Below is a small trained network, with its code and all its weights. Each question gives an input and a target symbol and asks what happens when units are switched off, that is, made to give their printed mean instead of their output.

import numpy as np


def w(rows, s, z=0):
    codes = np.array(rows[::2]) - 128.0
    scale = np.full(codes.shape[1], s)
    scale[-1] = z or s
    return codes * scale


def f(y):
    return y / 2 * (1 + np.tanh(0.7978845608 * (y + 0.044715 * y**3)))


def softmax(a):
    e = np.exp(a - a.max(-1, keepdims=True))
    return e / e.sum(-1, keepdims=True)


def log_softmax(a):
    a = a - a.max(-1, keepdims=True)
    return a - np.log(np.exp(a).sum(-1, keepdims=True))


def net(x, mask):
    ids = ['βγεζηθλπψω'.index(c) for c in x.split()]
    T = len(ids)
    res = E[ids] + P[:T]
    q, k, v = (res @ M[0].T for M in (Q, K, V))
    z = softmax(np.where(np.tri(T) > 0, q @ k.T / 3**0.5, -1e9)) @ v
    res = res + np.where(mask[0], z, O[0][:, -1]) @ O[0][:, :-1]
    y = f(res @ A[0][:, :-1].T + A[0][:, -1])
    res = res + np.where(mask[1:17], y, B[0][:, -1]) @ B[0][:, :-1]
    return log_softmax(res[-1] @ U[:, :-1].T + U[:, -1])


Q, K, V, O, A, B = {}, {}, {}, {}, {}, {}
E = w([
[130,131,174,128,78,135,96,72,142,154,194],'β',
[145,130,186,129,79,184,152,1,111,88,138],'γ',
[45,163,154,66,46,8,200,153,65,115,204],'ε',
[157,141,200,117,88,181,158,108,120,121,172],'ζ',
[148,172,85,116,108,58,45,62,152,134,200],'η',
[145,163,157,123,107,160,129,98,88,64,103],'θ',
[141,80,104,185,177,163,182,158,131,160,179],'λ',
[109,94,143,97,191,141,135,123,129,205,95],'π',
[197,71,97,78,105,177,134,173,164,193,150],'ψ',
[137,133,107,144,140,186,66,253,140,123,150],'ω',
],0.021)
P = w([
[148,158,167,90,150,85,146,98,158,142,157],'0',
[101,78,146,83,111,110,141,108,114,66,152],'1',
[138,131,125,90,101,134,44,111,156,133,162],'2',
[181,195,118,142,132,54,163,164,149,134,163],'3',
[81,109,139,68,47,187,134,102,105,144,186],'4',
[103,130,95,55,107,175,113,112,96,130,152],'5',
[128,58,141,89,186,99,141,175,75,59,162],'6',
[121,206,95,92,79,157,154,141,130,167,146],'7',
[175,250,102,171,107,74,154,203,132,127,70],'8',
[86,46,90,64,109,186,135,82,91,107,181],'9',
[149,111,91,119,172,159,153,138,90,98,133],'10',
[163,196,155,133,99,170,108,188,149,104,80],'11',
[158,115,144,171,154,101,156,137,111,101,133],'12',
],0.011)
Q[0] = w([
[61,3,56,173,135,126,96,124,114,81,2],'H1',
[63,103,105,22,106,207,94,109,130,42,204],'H1',
[49,20,93,23,105,209,87,79,52,161,253],'H1',
],0.0049)
K[0] = w([
[128,190,238,126,99,107,135,107,203,172,188],'H1',
[134,195,89,138,96,136,170,99,79,245,133],'H1',
[95,254,65,153,83,202,132,146,143,193,87],'H1',
],0.0074)
V[0] = w([
[172,100,152,34,26,71,126,119,185,211,116],'H1',
[120,51,31,80,191,117,56,182,111,182,52],'H1',
[108,119,129,184,164,71,137,1,76,204,140],'H1',
],0.0066)
O[0] = w([
[180,47,29,241,54,87,145,168,187,171,125,231],'H1',
[151,132,158,145,88,121,58,176,39,199,171,94],'H1',
[63,154,79,249,205,213,124,119,80,115,126,2],'H1',
],0.011,0.0042)
A[0] = w([
[91,136,119,152,83,31,144,135,93,91,103,252],'N1',
[114,134,131,124,196,149,118,62,98,130,164,87],'N2',
[111,125,205,72,140,107,103,162,155,193,136,120],'N3',
[140,153,153,109,54,95,95,172,136,128,141,37],'N4',
[154,76,157,112,152,183,161,152,128,127,33,138],'N5',
[133,77,143,135,107,115,45,100,114,174,142,85],'N6',
[180,151,64,94,55,73,123,16,93,146,90,39],'N7',
[164,163,124,140,71,86,206,108,208,122,174,198],'N8',
[42,135,120,125,201,65,134,107,162,149,27,123],'N9',
[178,136,147,175,96,94,81,119,17,82,185,220],'N10',
[207,105,82,129,101,151,110,121,92,97,66,109],'N11',
[94,149,80,153,143,125,38,136,121,62,198,169],'N12',
[94,135,89,91,131,196,100,156,183,153,211,185],'N13',
[223,122,93,123,68,83,174,127,115,79,106,152],'N14',
[180,49,90,85,60,66,169,139,72,153,123,92],'N15',
[159,158,131,105,123,154,67,120,81,2,160,103],'N16',
],0.0078,0.0041)
B[0] = w([
[126,73,133,167,211,138,59,161,126,140,161,168],'N1',
[105,217,130,137,137,181,254,186,177,124,252,131],'N2',
[127,149,111,203,101,67,193,64,140,127,122,193],'N3',
[175,92,101,98,123,142,151,114,66,105,85,201],'N4',
[221,96,87,118,158,146,110,133,154,235,172,155],'N5',
[126,178,136,112,156,141,176,191,145,110,113,166],'N6',
[140,94,110,151,131,77,231,131,153,131,182,187],'N7',
[115,70,131,154,248,188,37,82,110,53,84,250],'N8',
[83,121,94,145,183,95,155,141,62,188,90,143],'N9',
[59,80,64,90,134,186,167,197,149,234,90,188],'N10',
[94,124,121,154,168,95,175,132,134,176,172,153],'N11',
[98,146,91,88,179,126,166,41,19,141,105,150],'N12',
[130,150,185,203,187,131,168,170,90,104,118,188],'N13',
[138,72,104,105,117,130,109,148,173,155,148,221],'N14',
[167,165,104,154,171,168,138,156,162,137,135,246],'N15',
[150,174,156,145,120,93,223,140,109,156,202,156],'N16',
],0.0068,0.013)
U = w([
[132,144,103,209,101,110,145,85,161,95,78,80],'β',
[96,185,75,132,139,150,216,113,191,83,81,3],'γ',
[100,114,127,199,116,68,161,124,193,69,92,46],'ε',
[128,115,128,82,155,171,111,100,178,74,61,75],'ζ',
[171,146,73,185,130,138,75,42,66,109,155,135],'η',
[134,165,157,98,188,121,128,83,149,80,140,108],'θ',
[98,195,164,99,185,159,132,97,132,147,224,91],'λ',
[77,127,115,136,147,188,139,58,84,254,76,210],'π',
[168,122,63,130,109,173,53,83,181,214,120,32],'ψ',
[188,139,151,75,145,73,160,93,138,176,124,190],'ω',
],0.0059,0.0032)

Each question gives the input, a string of symbols that net reads in full, and the target symbol t.
The units are the heads (3 rows each of Q, K, V and O) and the neurons (one row each of A and B). Each row of codes is followed by its name. A weight is (code - 128) times the scale printed after its matrix; where a second scale follows, it is the last column's (O, A, B and U).
mask holds one flag per unit, heads first, then neurons. A switched-off unit (its flag False) gives its mean, the last column of its rows in O or B, instead of its output. The means were averaged over made-up inputs and are rounded, as every weight is.
A unit's drop is (log p(t) with every unit on - log p(t) with that unit switched off) / (log p(t) with every unit on - log p(t) with every unit switched off).
The circuit of an input: a set's keep is (log p(t) with only the set's units on - log p(t) with every unit switched off) / (log p(t) with every unit on - log p(t) with every unit switched off). Starting from the 12 units with the biggest drops (on a tie, the unit counted first), units are removed one at a time, each time the one whose removal leaves the highest keep (on an exact tie, the one counted first), for as long as the keep stays at least 0.8.
circuit, biggest first: the units of the circuit, biggest drop first
top k neurons: the k neurons with the biggest drops, biggest first
drop when u is switched off: that unit's drop, to one decimal
input ω π ζ β β π ω π ε π ω ζ η, target ω: circuit, biggest first	[H1 N7]
input π γ θ, target π: circuit, biggest first	[H1 N12 N10]
input θ ω β λ λ ω, target λ: circuit, biggest first	[H1 N16]
input ω θ λ ψ π, target ω: circuit, biggest first	[H1 N8 N10]
input η ε ε θ ψ ζ, target ψ: circuit, biggest first	[H1 N14]
input η λ β η λ η, target λ: top 2 neurons	[N2 N4]
input π ε π ζ ζ, target π: circuit, biggest first	[H1 N10]
input θ ω ω ψ λ ε θ γ ω ω ψ θ, target ω: top neuron	[N16]
input ω ζ ψ β, target ψ: top 3 neurons	[N10 N8 N14]
input ζ λ β ε π γ π ω λ ω, target ω: circuit, biggest first	[H1 N8]
input ε λ γ β π λ π λ ζ ε, target λ: circuit, biggest first	[H1 N1]
input γ ζ β ζ π β ω ω γ θ ω β, target ω: circuit, biggest first	[H1 N4]
input ψ η γ θ β π λ λ π γ, target λ: top 2 neurons	[N2 N16]
input β θ ω η θ π γ η ω, target γ: top 2 neurons	[N8 N1]
input η ε ε ψ π ω π, target ψ: top neuron	[N5]
input π ε ω β λ ζ ψ γ η, target ψ: top 2 neurons	[N10 N14]
input ω β β λ π η, target π: circuit, biggest first	[H1 N10 N12]
input ψ ω η β π γ ω ψ ψ λ, target ψ: circuit, biggest first	[H1 N15]
input ω λ ψ β θ π η ψ ζ γ, target ψ: circuit, biggest first	[H1 N14]
input ω π ζ π λ ε ψ ζ η, target ψ: circuit, biggest first	[H1 N10]
input π η π ε η γ ψ ω β ε, target ω: circuit, biggest first	[H1]
input π ζ γ, target π: top 4 neurons	[N10 N12 N15 N3]
input ω ψ γ, target ω: top 2 neurons	[N7 N16]
input ε ζ ζ θ π ζ λ λ ε, target λ: top 2 neurons	[N1 N16]
input η β ζ β ζ ζ, target ζ: top 2 neurons	[N8 N3]
input π ω η ε π π ω ω γ η π λ ω, target π: top 2 neurons	[N12 N10]
input ψ ω β λ, target ω: top neuron	[N3]
input γ η η, target η: drop when N4 is switched off	-0.1
